[[ -7 -23  34  18   8  -1 -11  -5  -2  -9]
 [  6 -27  22 -15  68   9  -9 -59   5 -12]
 [  7  12 -11   6 -55   0  -1 -10  18  14]
 [ 10 -10 -20 -15 -16  -6  -2 -10  10  22]]
->
[[ 10 -10 -20 -15 -16  -6  -2 -10  10  22]
 [  7  12 -11   6 -55   0  -1 -10  18  14]
 [  6 -27  22 -15  68   9  -9 -59   5 -12]
 [ -7 -23  34  18   8  -1 -11  -5  -2  -9]]

[[ -2 -42  19  14  23 -13  -2  15]
 [ 16 -20 -10   6  16 -29   8 -18]
 [  5  10  24   8 -16  -2 -35  10]
 [-37 -17  43  18 -11 -18   1 -37]
 [-59 -21 -34   3 -12  10  -7  -3]
 [-68  -5   7  -4  61 -23  31  33]
 [ 45   3  12  22  24  14   0  -4]]
->
[[-59 -21 -34   3 -12  10  -7  -3]
 [ 16 -20 -10   6  16 -29   8 -18]
 [-68  -5   7  -4  61 -23  31  33]
 [ 45   3  12  22  24  14   0  -4]
 [ -2 -42  19  14  23 -13  -2  15]
 [  5  10  24   8 -16  -2 -35  10]
 [-37 -17  43  18 -11 -18   1 -37]]

[[55 38 57 59]
 [40 62 73 47]
 [72 56 48 58]
 [58 43 44 60]
 [71 72 55 65]]
->
[[58 43 44 60]
 [72 56 48 58]
 [71 72 55 65]
 [55 38 57 59]
 [40 62 73 47]]

[[-32 -19   2  -7]
 [  8   9  82  -9]
 [ 71 -28 -24 -10]
 [-34 -29  -2  -3]
 [ 49  21 -23  29]
 [-40 -53 -18 -15]]
->
[[ 71 -28 -24 -10]
 [ 49  21 -23  29]
 [-40 -53 -18 -15]
 [-34 -29  -2  -3]
 [-32 -19   2  -7]
 [  8   9  82  -9]]

[[ -9 -27  12  -5  32 -16 -17  52   3  -7  31  49]
 [-65  33  24 -26  29 -31   3  23   6 -24   7  12]
 [-72  22  18 -13  34  -6  22  25  -9 -19  15  23]
 [ 16 -22  10   3  13  16 -28   2  -3  -6  -9   9]]
->
[[ 16 -22  10   3  13  16 -28   2  -3  -6  -9   9]
 [ -9 -27  12  -5  32 -16 -17  52   3  -7  31  49]
 [-72  22  18 -13  34  -6  22  25  -9 -19  15  23]
 [-65  33  24 -26  29 -31   3  23   6 -24   7  12]]

[[ -5   7   7  28]
 [-40  -4  -4  11]
 [  6   8   8  27]
 [-94  -8  -8  21]
 [-40  -3  -3  10]]
->
[[-94  -8  -8  21]
 [-40  -4  -4  11]
 [-40  -3  -3  10]
 [ -5   7   7  28]
 [  6   8   8  27]]

[[ 17  -5 -34 -34 -24 -54   2 -22  35 -57  11  53 -28]
 [  7 -13 -12 -32 -30 -28 -23 -36  35 -34  14  43 -40]
 [  2 -32  80  31  -5  44 -27  68 -19  46 -45 -35  23]
 [ -3 -23  -1  12  -1  37 -46  64  15  43 -16 -17  -1]
 [  6 -28  19 -28  23  14 -34  34   7  19   1 -16 -23]
 [ -9  31 -17   7 -16 -21  31 -31 -34 -33  36 -10  24]]
->
[[ 17  -5 -34 -34 -24 -54   2 -22  35 -57  11  53 -28]
 [ -9  31 -17   7 -16 -21  31 -31 -34 -33  36 -10  24]
 [  7 -13 -12 -32 -30 -28 -23 -36  35 -34  14  43 -40]
 [ -3 -23  -1  12  -1  37 -46  64  15  43 -16 -17  -1]
 [  6 -28  19 -28  23  14 -34  34   7  19   1 -16 -23]
 [  2 -32  80  31  -5  44 -27  68 -19  46 -45 -35  23]]

[[ -4  -6  10  11  21   8  41  27   1 -51]
 [-14 -35   3   1 -17   1 -17 -25 -15  15]
 [-14 -19 -45 -25 -54  38  89  16   9   1]]
->
[[-14 -19 -45 -25 -54  38  89  16   9   1]
 [-14 -35   3   1 -17   1 -17 -25 -15  15]
 [ -4  -6  10  11  21   8  41  27   1 -51]]

[[ 17  79   3 -51  -9]
 [ 40  25   2  45  57]
 [-59  57 -32  15 -34]
 [ 43 -28   1 -78   3]]
->
[[-59  57 -32  15 -34]
 [ 43 -28   1 -78   3]
 [ 40  25   2  45  57]
 [ 17  79   3 -51  -9]]
---
[[ 66 -23 -38 -48]
 [-18 -47  72  79]
 [ 52  59 -67  22]
 [-82 -61 -81  19]
 [-58 -34 -57  74]]
->
[[ 66 -23]
 [-18 -47]
 [ 52  59]]

[[ 15   4  21  40]
 [ 20   2  29  53]
 [ 27   4  39  71]
 [-49 -47 -49 -28]]
->
[[15  4]
 [20  2]
 [27  4]]

[[ 25 -62 -81 -52]
 [ -2 -27 -49  -2]
 [-40   3  43 -15]
 [ 52  38  33  20]
 [ 14 -58 -91 -10]]
->
[[ 25 -62]
 [ -2 -27]
 [-40   3]]

[[  2  -6  69  -1]
 [  9  -9  69 -11]
 [ 14 -14  69   0]
 [ -4  12  69   3]
 [  2  -9  69  -3]]
->
[[  2  -6]
 [  9  -9]
 [ 14 -14]]

[[-16  47 -42]
 [-75  36  40]
 [ 44 -70  50]
 [-46 -33  83]]
->
[[-16  47]
 [-75  36]
 [ 44 -70]]

[[-15  23 -49 -10]
 [-19 -21  21  25]
 [-72  11   3   0]]
->
[[-15  23]
 [-19 -21]
 [-72  11]]

[[ 42 -20 -54 -50  11]
 [-33  -7  40 -20 -26]
 [-23  31 -72   2  19]
 [ 85   2 -57   0 -21]
 [-80 -44 -11  17   0]]
->
[[ 42 -20]
 [-33  -7]
 [-23  31]]

[[ 85  79 -29]
 [ 91 -62 -80]
 [ 91 -47 -79]
 [ 12  57  26]
 [-19  13  -3]]
->
[[ 85  79]
 [ 91 -62]
 [ 91 -47]]
---
[[ 1 -1 14]
 [ 6 57 -2]
 [-2  3 77]
 [ 2 18 -4]
 [ 1 -2 50]]
->
[ 1 57 77]

[[ 54 -35 -86   1  12]
 [-10  70  73  39 -57]]
->
[54 70]

[[45 40 51 45 46]
 [84 30 38 37 41]
 [78 44 30 36 33]]
->
[45 30 30]

[[  1   0  -7  -4]
 [  0  62  70 -47]
 [-23 -74  95  86]]
->
[ 1 62 95]

[[  6 -75 -29   0 -14]
 [  9  75   2 -71  24]]
->
[ 6 75]

[[ 28 -11 -34]
 [ 65  27 -12]
 [ 43 -34  17]
 [ 37 -94   0]
 [  7  -2 -15]]
->
[28 27 17]

[[ 31  36 -46 -25]
 [ 31  32  34  29]
 [-55 -85  46  57]]
->
[31 32 46]

[[ -5 -15  14 -32  40]
 [-12 -34  33 -72  85]]
->
[ -5 -34]

[[-26  51 -88]
 [-24   2 -46]]
->
[-26   2]
---
[[-56  65  11 -12  60  46 -26]
 [  3 -18  29 -24  37  77 -19]]
->
[[  3 -18  29 -24  37  77 -19]
 [-56  65  11 -12  60  46 -26]]

[[  1 -76 -43  30 -14]
 [ -5  16  23  -1   9]
 [-17  40  31 -32 -12]
 [ 27  60  61 -13  41]
 [ 40 -22  21 -10  44]
 [ 38 -30  16  36  29]
 [  0  33  27 -16   3]
 [-32  47  27 -48  -6]
 [-46  -3 -53   2 -51]]
->
[[-46  -3 -53   2 -51]
 [-32  47  27 -48  -6]
 [  0  33  27 -16   3]
 [ 38 -30  16  36  29]
 [ 40 -22  21 -10  44]
 [ 27  60  61 -13  41]
 [-17  40  31 -32 -12]
 [ -5  16  23  -1   9]
 [  1 -76 -43  30 -14]]

[[ -5  21 -22  21 -17  10 -14   7]
 [-92  13 -52 -39 -41  57  39 -17]
 [ 28 -28   0  29  -3 -51 -21 -23]
 [ 19 -29  35   1  33  -4  12  43]
 [-39  32 -11   1   5  16   5   4]
 [ 13  23  48   3  32  33 -31  18]
 [-30  -1 -29   3 -23  14  30 -30]
 [ -9 -14 -22  30 -11 -34 -27 -43]]
->
[[ -9 -14 -22  30 -11 -34 -27 -43]
 [-30  -1 -29   3 -23  14  30 -30]
 [ 13  23  48   3  32  33 -31  18]
 [-39  32 -11   1   5  16   5   4]
 [ 19 -29  35   1  33  -4  12  43]
 [ 28 -28   0  29  -3 -51 -21 -23]
 [-92  13 -52 -39 -41  57  39 -17]
 [ -5  21 -22  21 -17  10 -14   7]]

[[-39 -16 -12   8   3 -47   8   8 -10   5 -39 -35  12 -34  74  25]
 [ 16  30 -47 -20  16   4  -6  10 -25  -7 -33  27  16 -44 -15 -13]
 [  5 -17  35  -2  22 -69  11  13   9  25  -4  -4 -29   5  27 -25]
 [ 83  -3 -58  -1 -29  43   3  10 -26  -5  11 -27  -5  38  41  18]
 [ -8  10 -37  13  -6  50  -7 -26  18   5  83 -15   1   9 -64   4]]
->
[[ -8  10 -37  13  -6  50  -7 -26  18   5  83 -15   1   9 -64   4]
 [ 83  -3 -58  -1 -29  43   3  10 -26  -5  11 -27  -5  38  41  18]
 [  5 -17  35  -2  22 -69  11  13   9  25  -4  -4 -29   5  27 -25]
 [ 16  30 -47 -20  16   4  -6  10 -25  -7 -33  27  16 -44 -15 -13]
 [-39 -16 -12   8   3 -47   8   8 -10   5 -39 -35  12 -34  74  25]]

[[-36  41  21]
 [-43  30  42]
 [ 49 -59  51]
 [ 31 -18  -5]
 [ 19  -3 -17]
 [-20  39 -31]
 [ 55  34 -70]]
->
[[ 55  34 -70]
 [-20  39 -31]
 [ 19  -3 -17]
 [ 31 -18  -5]
 [ 49 -59  51]
 [-43  30  42]
 [-36  41  21]]

[[-12  -9   9   0   9  12   8]
 [-13  10 -82  18 -95  13  34]
 [-66  17   7 -24 -20  66  22]
 [ -4  23 -26  11  10   4  19]]
->
[[ -4  23 -26  11  10   4  19]
 [-66  17   7 -24 -20  66  22]
 [-13  10 -82  18 -95  13  34]
 [-12  -9   9   0   9  12   8]]

[[ 11  -6 -11  14 -20  36]
 [-20 -40 -29  69   9 -56]]
->
[[-20 -40 -29  69   9 -56]
 [ 11  -6 -11  14 -20  36]]
